Below are the code and all the weights of a small trained network. Each question names an input and a target symbol and asks about switching units off, where a switched-off unit gives its printed mean instead of its output.

import numpy as np


def w(rows, s, z=0):
    codes = np.array(rows[::2]) - 128.0
    scale = np.full(codes.shape[1], s)
    scale[-1] = z or s
    return codes * scale


def norm(h):
    return h / np.sqrt((h * h).mean(-1, keepdims=True) + 1e-5)


def f(y):
    return np.maximum(y, 0)


def softmax(a):
    e = np.exp(a - a.max(-1, keepdims=True))
    return e / e.sum(-1, keepdims=True)


def log_softmax(a):
    a = a - a.max(-1, keepdims=True)
    return a - np.log(np.exp(a).sum(-1, keepdims=True))


def net(x, mask):
    ids = ['αβγδεηθλμπστψ'.index(c) for c in x.split()]
    T = len(ids)
    res = E[ids] + P[:T]
    u = 0
    for l in range(3):
        q, k, v = (norm(res) @ M[l].T for M in (Q, K, V))
        z = softmax(np.where(np.tri(T) > 0, q @ k.T / 2**0.5, -1e9)) @ v
        res = res + np.where(mask[u], z, O[l][:, -1]) @ O[l][:, :-1]
        u += 1
        y = f(norm(res) @ A[l][:, :-1].T + A[l][:, -1])
        res = res + np.where(mask[u : u + 8], y, B[l][:, -1]) @ B[l][:, :-1]
        u += 8
    return log_softmax(norm(res)[-1] @ U[:, :-1].T + U[:, -1])


Q, K, V, O, A, B = {}, {}, {}, {}, {}, {}
E = w([
[179,133,61,184,150,85,146,95],'α',
[156,129,78,110,109,75,145,83],'β',
[136,158,86,110,197,112,178,156],'γ',
[159,128,35,164,156,146,81,89],'δ',
[98,123,98,55,132,112,106,130],'ε',
[105,162,138,93,137,207,174,121],'η',
[48,117,185,159,128,5,101,183],'θ',
[181,172,161,141,173,117,143,106],'λ',
[131,149,48,98,185,133,137,144],'μ',
[167,188,128,47,173,105,137,131],'π',
[81,114,145,174,137,164,38,39],'σ',
[172,153,141,156,142,89,161,93],'τ',
[181,163,104,70,133,77,144,85],'ψ',
],0.021)
P = w([
[132,133,164,141,73,110,105,123],'0',
[62,249,109,97,93,57,134,99],'1',
[178,137,128,169,150,150,80,172],'2',
[72,240,114,92,97,73,141,92],'3',
[182,114,132,150,165,142,102,163],'4',
[73,232,124,94,103,79,146,88],'5',
[183,94,135,130,177,132,116,154],'6',
[75,219,123,99,109,83,153,95],'7',
[181,70,133,116,187,124,131,146],'8',
[75,216,124,101,108,83,156,92],'9',
[177,43,129,110,192,124,148,134],'10',
[71,212,115,98,107,78,151,83],'11',
[183,37,148,88,227,113,160,147],'12',
[70,223,116,96,106,81,164,82],'13',
],0.014)
Q[0] = w([
[192,70,160,139,134,150,85,177],'0.h1',
[104,168,134,173,2,138,123,190],'0.h1',
],0.011)
K[0] = w([
[236,127,87,87,31,182,187,229],'0.h1',
[68,254,114,158,32,90,106,200],'0.h1',
],0.0081)
V[0] = w([
[101,155,141,162,253,87,54,76],'0.h1',
[251,176,34,125,73,97,229,234],'0.h1',
],0.0054)
O[0] = w([
[2,139,143,217,206,16,78,94,253],'0.h1',
[166,104,107,95,81,97,33,240,98],'0.h1',
],0.0079,0.0056)
A[0] = w([
[83,130,115,81,102,62,172,56,200],'0.n1',
[92,239,119,125,128,91,196,128,3],'0.n2',
[187,107,141,106,122,223,119,155,227],'0.n3',
[9,253,98,156,70,72,232,165,57],'0.n4',
[72,63,110,110,160,86,69,98,200],'0.n5',
[152,36,176,137,117,165,39,167,40],'0.n6',
[196,92,184,197,133,133,92,68,184],'0.n7',
[219,105,80,85,127,89,91,255,113],'0.n8',
],0.0081,0.0028)
B[0] = w([
[163,126,255,128,102,150,183,116,243],'0.n1',
[194,204,184,203,121,171,21,213,212],'0.n2',
[138,77,149,185,175,186,57,143,143],'0.n3',
[142,148,185,113,12,228,23,167,254],'0.n4',
[136,195,164,144,174,141,158,224,243],'0.n5',
[201,56,206,114,117,198,117,169,146],'0.n6',
[211,174,85,24,150,167,147,105,176],'0.n7',
[146,120,236,179,132,217,180,74,212],'0.n8',
],0.0074,0.0083)
Q[1] = w([
[135,24,176,141,152,167,63,85],'1.h1',
[136,52,209,154,255,102,102,63],'1.h1',
],0.009)
K[1] = w([
[168,109,135,115,163,89,157,162],'1.h1',
[138,7,118,78,199,86,123,115],'1.h1',
],0.012)
V[1] = w([
[219,75,19,111,162,135,221,137],'1.h1',
[71,179,183,154,159,72,253,243],'1.h1',
],0.0057)
O[1] = w([
[129,246,222,141,103,211,147,225,3],'1.h1',
[201,129,87,158,140,120,20,147,112],'1.h1',
],0.012,0.004)
A[1] = w([
[155,87,141,115,193,98,176,98,160],'1.n1',
[86,149,162,125,5,128,123,157,4],'1.n2',
[79,117,129,121,118,108,86,170,33],'1.n3',
[90,78,166,190,190,89,186,138,194],'1.n4',
[143,90,121,97,44,136,131,163,127],'1.n5',
[194,125,171,143,77,55,137,153,71],'1.n6',
[154,94,107,123,206,116,228,119,219],'1.n7',
[119,157,127,153,127,175,161,79,160],'1.n8',
],0.012,0.0024)
B[1] = w([
[81,102,101,156,150,166,160,139,204],'1.n1',
[153,33,92,151,142,75,171,103,214],'1.n2',
[156,130,144,17,149,245,128,80,156],'1.n3',
[54,160,56,118,4,222,92,89,206],'1.n4',
[112,92,201,144,157,123,91,105,159],'1.n5',
[112,165,65,145,197,113,79,166,233],'1.n6',
[128,99,108,197,175,130,166,23,230],'1.n7',
[104,135,188,129,150,85,96,83,253],'1.n8',
],0.011,0.005)
Q[2] = w([
[141,143,138,135,144,59,33,36],'2.h1',
[112,132,140,77,2,53,93,164],'2.h1',
],0.0099)
K[2] = w([
[12,109,127,160,82,96,66,184],'2.h1',
[151,168,157,150,59,116,1,46],'2.h1',
],0.0082)
V[2] = w([
[254,155,92,96,138,146,162,68],'2.h1',
[192,148,108,117,113,135,228,91],'2.h1',
],0.0083)
O[2] = w([
[72,172,111,68,41,125,8,119,148],'2.h1',
[178,116,120,143,70,123,24,93,4],'2.h1',
],0.014,0.0045)
A[2] = w([
[85,144,45,82,99,115,122,170,208],'2.n1',
[183,90,127,137,148,149,205,62,89],'2.n2',
[85,138,76,172,118,181,130,95,253],'2.n3',
[135,164,155,232,122,108,159,87,66],'2.n4',
[31,209,150,119,110,166,145,121,37],'2.n5',
[109,161,99,170,126,68,160,199,101],'2.n6',
[60,85,44,167,108,108,135,43,30],'2.n7',
[152,255,149,122,173,159,133,127,116],'2.n8',
],0.013,0.0032)
B[2] = w([
[145,98,113,110,162,227,200,95,148],'2.n1',
[194,167,25,105,91,121,206,224,169],'2.n2',
[146,98,109,69,152,42,120,111,235],'2.n3',
[102,98,204,64,181,173,142,115,221],'2.n4',
[135,247,232,152,118,84,156,42,199],'2.n5',
[210,144,166,123,133,191,139,121,146],'2.n6',
[54,175,86,208,28,192,132,189,177],'2.n7',
[92,93,112,138,54,118,171,179,252],'2.n8',
],0.011,0.012)
U = w([
[129,232,198,149,61,160,105,254,44],'α',
[147,28,172,180,67,237,116,98,145],'β',
[207,180,118,239,138,207,90,184,192],'γ',
[66,211,185,112,147,44,183,61,67],'δ',
[169,93,86,144,182,66,226,160,241],'ε',
[197,156,100,14,79,253,187,71,33],'η',
[101,66,73,234,155,49,85,127,253],'θ',
[165,238,70,82,155,56,60,124,183],'λ',
[21,75,143,100,114,178,121,236,71],'μ',
[24,41,97,35,167,91,97,101,82],'π',
[34,135,24,160,64,180,172,90,100],'σ',
[133,231,97,24,80,119,76,202,144],'τ',
[187,133,145,163,163,137,36,101,199],'ψ',
],0.0081,0.0041)

Each question gives the input, a string of symbols that net reads in full, and the target symbol t.
The units are the heads (2 rows each of Q, K, V and O) and the neurons (one row each of A and B). Each row of codes is followed by its name. A weight is (code - 128) times the scale printed after its matrix; where a second scale follows, it is the last column's (O, A, B and U).
mask holds one flag per unit, layer by layer, with each layer's heads first. A switched-off unit (its flag False) gives its mean, the last column of its rows in O or B, instead of its output. The means were averaged over made-up inputs and are rounded, as every weight is.
A unit's drop is (log p(t) with every unit on - log p(t) with that unit switched off) / (log p(t) with every unit on - log p(t) with every unit switched off).
The circuit of an input: a set's keep is (log p(t) with only the set's units on - log p(t) with every unit switched off) / (log p(t) with every unit on - log p(t) with every unit switched off). Starting from the 12 units with the biggest drops (on a tie, the unit counted first), units are removed one at a time, each time the one whose removal leaves the highest keep (on an exact tie, the one counted first), for as long as the keep stays at least 0.8.
circuit, biggest first: the units of the circuit, biggest drop first
k most important neurons: the k neurons with the biggest drops, biggest first
k most important neurons of layer l: the k neurons of layer l with the biggest drops, biggest first
input ε μ α α δ δ η, target δ: 3 most important neurons of layer 2 -> 2.n5, 2.n3, 2.n7
input θ ε η ε α τ η α δ α β α δ ε, target ε: circuit, biggest first -> 2.h1
input δ σ τ ε θ δ α μ ψ, target α: 3 most important neurons of layer 2 -> 2.n8, 2.n3, 2.n4
input μ π ε δ ε π α η δ α α, target δ: 3 most important neurons -> 0.n8, 1.n4, 1.n7
input η η δ μ ε ε, target π: circuit, biggest first -> 1.n2, 1.h1, 0.n4
input γ μ δ δ, target σ: circuit, biggest first -> 1.h1, 2.n7
input δ δ α ψ α η γ, target α: circuit, biggest first -> 1.h1, 2.h1, 2.n8
input α ε γ γ π μ, target η: circuit, biggest first -> 2.n1, 0.h1, 0.n4, 1.n2
input δ β δ δ ε δ μ ε π, target μ: 2 most important neurons of layer 2 -> 2.n5, 2.n8
input θ σ ε ε α θ π μ τ γ, target ε: circuit, biggest first -> 2.h1, 1.h1
input α δ δ π δ α α ψ α π σ μ θ ε, target ε: circuit, biggest first -> 2.h1, 1.n4
input ε δ σ λ β δ α ψ μ α ε δ η, target ε: 4 most important neurons of layer 1 -> 1.n7, 1.n3, 1.n1, 1.n2
input μ θ ε ψ α δ π γ σ σ δ, target σ: 2 most important neurons -> 1.n7, 0.n1
input δ δ δ η δ, target δ: circuit, biggest first -> 1.h1, 0.n2, 1.n8
input δ θ ε, target δ: 2 most important neurons -> 0.n5, 0.n4
input β δ α γ δ, target α: most important neuron -> 0.n7
input η ε δ, target η: circuit, biggest first -> 0.h1, 0.n7, 0.n2
input ε λ ε π π α σ, target π: circuit, biggest first -> 1.h1, 0.n8, 0.n2
input β ε δ ε ε, target δ: circuit, biggest first -> 1.n4, 2.n5, 0.n4
input σ π δ τ α θ γ, target α: circuit, biggest first -> 1.h1, 0.n4, 2.n8, 2.h1
input σ η μ, target σ: most important neuron of layer 1 -> 1.n4
input α π δ μ δ η π δ ε α δ α γ, target δ: 4 most important neurons of layer 0 -> 0.n4, 0.n5, 0.n8, 0.n7
input τ ε β δ π, target β: 2 most important neurons of layer 0 -> 0.n8, 0.n5
input ε ε π β δ π δ δ η δ δ μ γ, target δ: 2 most important neurons of layer 0 -> 0.n4, 0.n7
input δ ε α ε β, target α: 3 most important neurons -> 0.n8, 0.n4, 1.n2
input η γ ε λ δ, target ε: 3 most important neurons of layer 2 -> 2.n2, 2.n3, 2.n5
input ε δ β β θ δ δ δ α τ μ, target α: circuit, biggest first -> 1.h1, 2.h1, 0.n4
input δ ε ε σ β ε ψ π μ, target ψ: 2 most important neurons -> 0.n8, 1.n4
input α α δ ε σ δ μ θ, target ε: most important neuron -> 1.n2
